Here is a tiny trained network, its code and every weight. The questions are about switching its units off for an input and a class, where a switched-off unit gives its printed mean instead of its output.

import numpy as np


def w(rows, s, z=0):
    codes = np.array(rows[::2]) - 128.0
    scale = np.full(codes.shape[1], s)
    scale[-1] = z or s
    return codes * scale


def norm(h):
    return h / np.sqrt((h * h).mean(-1, keepdims=True) + 1e-5)


def f(y):
    return np.maximum(y, 0)


def log_softmax(a):
    a = a - a.max(-1, keepdims=True)
    return a - np.log(np.exp(a).sum(-1, keepdims=True))


def net(x, mask):
    res = np.array(x, float).reshape(1, 6) / 4 @ E
    u = 0
    for l in range(2):
        y = f(norm(res) @ A[l][:, :-1].T + A[l][:, -1])
        res = res + np.where(mask[u : u + 7], y, B[l][:, -1]) @ B[l][:, :-1]
        u += 7
    return log_softmax(norm(res)[-1] @ U[:, :-1].T + U[:, -1])


A, B = {}, {}
E = w([
[77,115,72,168,87,73,114,93,120],'x0',
[71,107,57,119,108,220,71,41,234],'x1',
[103,5,87,131,136,26,62,189,124],'x2',
[130,164,193,159,158,181,152,180,121],'x3',
[53,155,116,69,159,136,96,186,37],'x4',
[116,181,77,172,144,156,177,209,97],'x5',
],0.0023)
A[0] = w([
[99,117,128,74,134,117,84,116,106,47],'0.n0',
[92,122,102,109,139,115,88,143,102,34],'0.n1',
[119,170,143,137,116,237,134,86,161,35],'0.n2',
[133,189,110,151,116,123,164,142,119,59],'0.n3',
[129,92,109,148,114,115,109,118,161,74],'0.n4',
[89,173,112,128,129,254,120,108,156,113],'0.n5',
[124,88,115,105,127,132,87,96,185,2],'0.n6',
],0.0062,0.0024)
B[0] = w([
[103,97,93,197,100,79,169,112,124,159],'0.n0',
[58,133,122,100,116,69,167,98,84,161],'0.n1',
[60,187,179,88,166,75,110,241,2,226],'0.n2',
[146,126,76,164,142,139,131,129,174,166],'0.n3',
[105,106,115,42,162,153,50,140,151,171],'0.n4',
[197,196,244,46,178,154,112,167,97,254],'0.n5',
[215,108,78,179,144,168,149,126,193,178],'0.n6',
],0.0045,0.0046)
A[1] = w([
[163,215,109,85,98,149,149,59,116,243],'1.n0',
[171,112,253,138,77,77,136,67,117,114],'1.n1',
[143,130,160,106,162,150,132,225,74,2],'1.n2',
[129,141,113,106,95,129,130,31,149,171],'1.n3',
[149,168,93,175,130,129,181,147,101,40],'1.n4',
[144,78,105,148,95,137,101,99,189,39],'1.n5',
[83,194,133,98,132,194,108,142,130,244],'1.n6',
],0.0049,0.001)
B[1] = w([
[212,121,144,153,174,74,63,250,215,188],'1.n0',
[103,217,187,68,193,204,183,61,47,191],'1.n1',
[186,237,210,68,179,125,30,138,164,253],'1.n2',
[210,146,170,113,211,169,117,171,161,154],'1.n3',
[164,141,120,191,90,161,112,127,222,160],'1.n4',
[107,132,116,19,194,179,106,145,178,169],'1.n5',
[244,146,252,74,221,21,128,205,69,218],'1.n6',
],0.0036,0.0049)
U = w([
[72,116,121,186,65,223,142,93,124,1],'0',
[157,166,79,255,67,121,170,155,160,106],'1',
[99,120,121,149,7,186,146,111,131,4],'2',
[150,65,76,85,156,176,87,91,241,160],'3',
[125,112,107,177,66,195,170,110,152,21],'4',
[26,81,65,115,102,61,115,139,71,163],'5',
[118,143,154,142,112,150,210,11,84,64],'6',
[184,199,215,86,184,118,111,172,108,212],'7',
],0.0098,0.0039)

Each question gives the input, the list of numbers given to net, and the class t.
The units are the neurons (one row each of A and B). Each row of codes is followed by its name. A weight is (code - 128) times the scale printed after its matrix; where a second scale follows, it is the last column's (A, B and U).
mask holds one flag per neuron, layer by layer. A switched-off neuron (its flag False) gives its mean, the last column of its row in B, instead of its output. The means were averaged over made-up inputs and are rounded, as every weight is.
A unit's drop is (log p(t) with every unit on - log p(t) with that unit switched off) / (log p(t) with every unit on - log p(t) with every unit switched off).
unit that matters most: the unit with the biggest drop
top k neurons: the k neurons with the biggest drops, biggest first
top k neurons in layer l: the k neurons of layer l with the biggest drops, biggest first
drop of u: that unit's drop, to one decimal
input [1,-5,2,3,-4,5], class 1: top 2 neurons in layer 1 -> 1.n6; 1.n4
input [-2,-5,6,1,7,-6], class 5: unit that matters most -> 0.n5
input [8,5,7,8,3,-4], class 3: top 3 neurons -> 0.n2; 0.n6; 1.n5
input [-1,4,5,-4,6,-4], class 3: top 2 neurons in layer 0 -> 0.n2; 0.n6
input [2,3,8,-4,-1,2], class 3: top 2 neurons -> 0.n2; 0.n6
input [-1,-3,3,0,-3,5], class 1: top 3 neurons -> 0.n5; 0.n2; 1.n6
input [4,2,0,-4,4,-3], class 3: top 2 neurons in layer 1 -> 1.n3; 1.n5
input [-2,2,7,-8,0,6], class 5: top 2 neurons -> 0.n1; 1.n2
input [4,-3,-2,1,2,-8], class 6: top 2 neurons in layer 0 -> 0.n5; 0.n0
input [3,-2,6,2,-1,2], class 5: top 2 neurons in layer 0 -> 0.n5; 0.n2
input [7,-7,0,-5,-5,-1], class 6: top 2 neurons in layer 0 -> 0.n5; 0.n2
input [6,0,5,-2,2,-8], class 3: top 3 neurons in layer 0 -> 0.n2; 0.n6; 0.n4
input [5,1,5,3,5,-5], class 5: drop of 0.n4 -> 0.0
input [-2,-4,1,-7,-2,3], class 1: drop of 1.n6 -> 0.4
input [5,4,6,-4,2,-3], class 3: drop of 1.n5 -> 0.1
input [2,-1,8,-7,-4,0], class 3: unit that matters most -> 0.n2
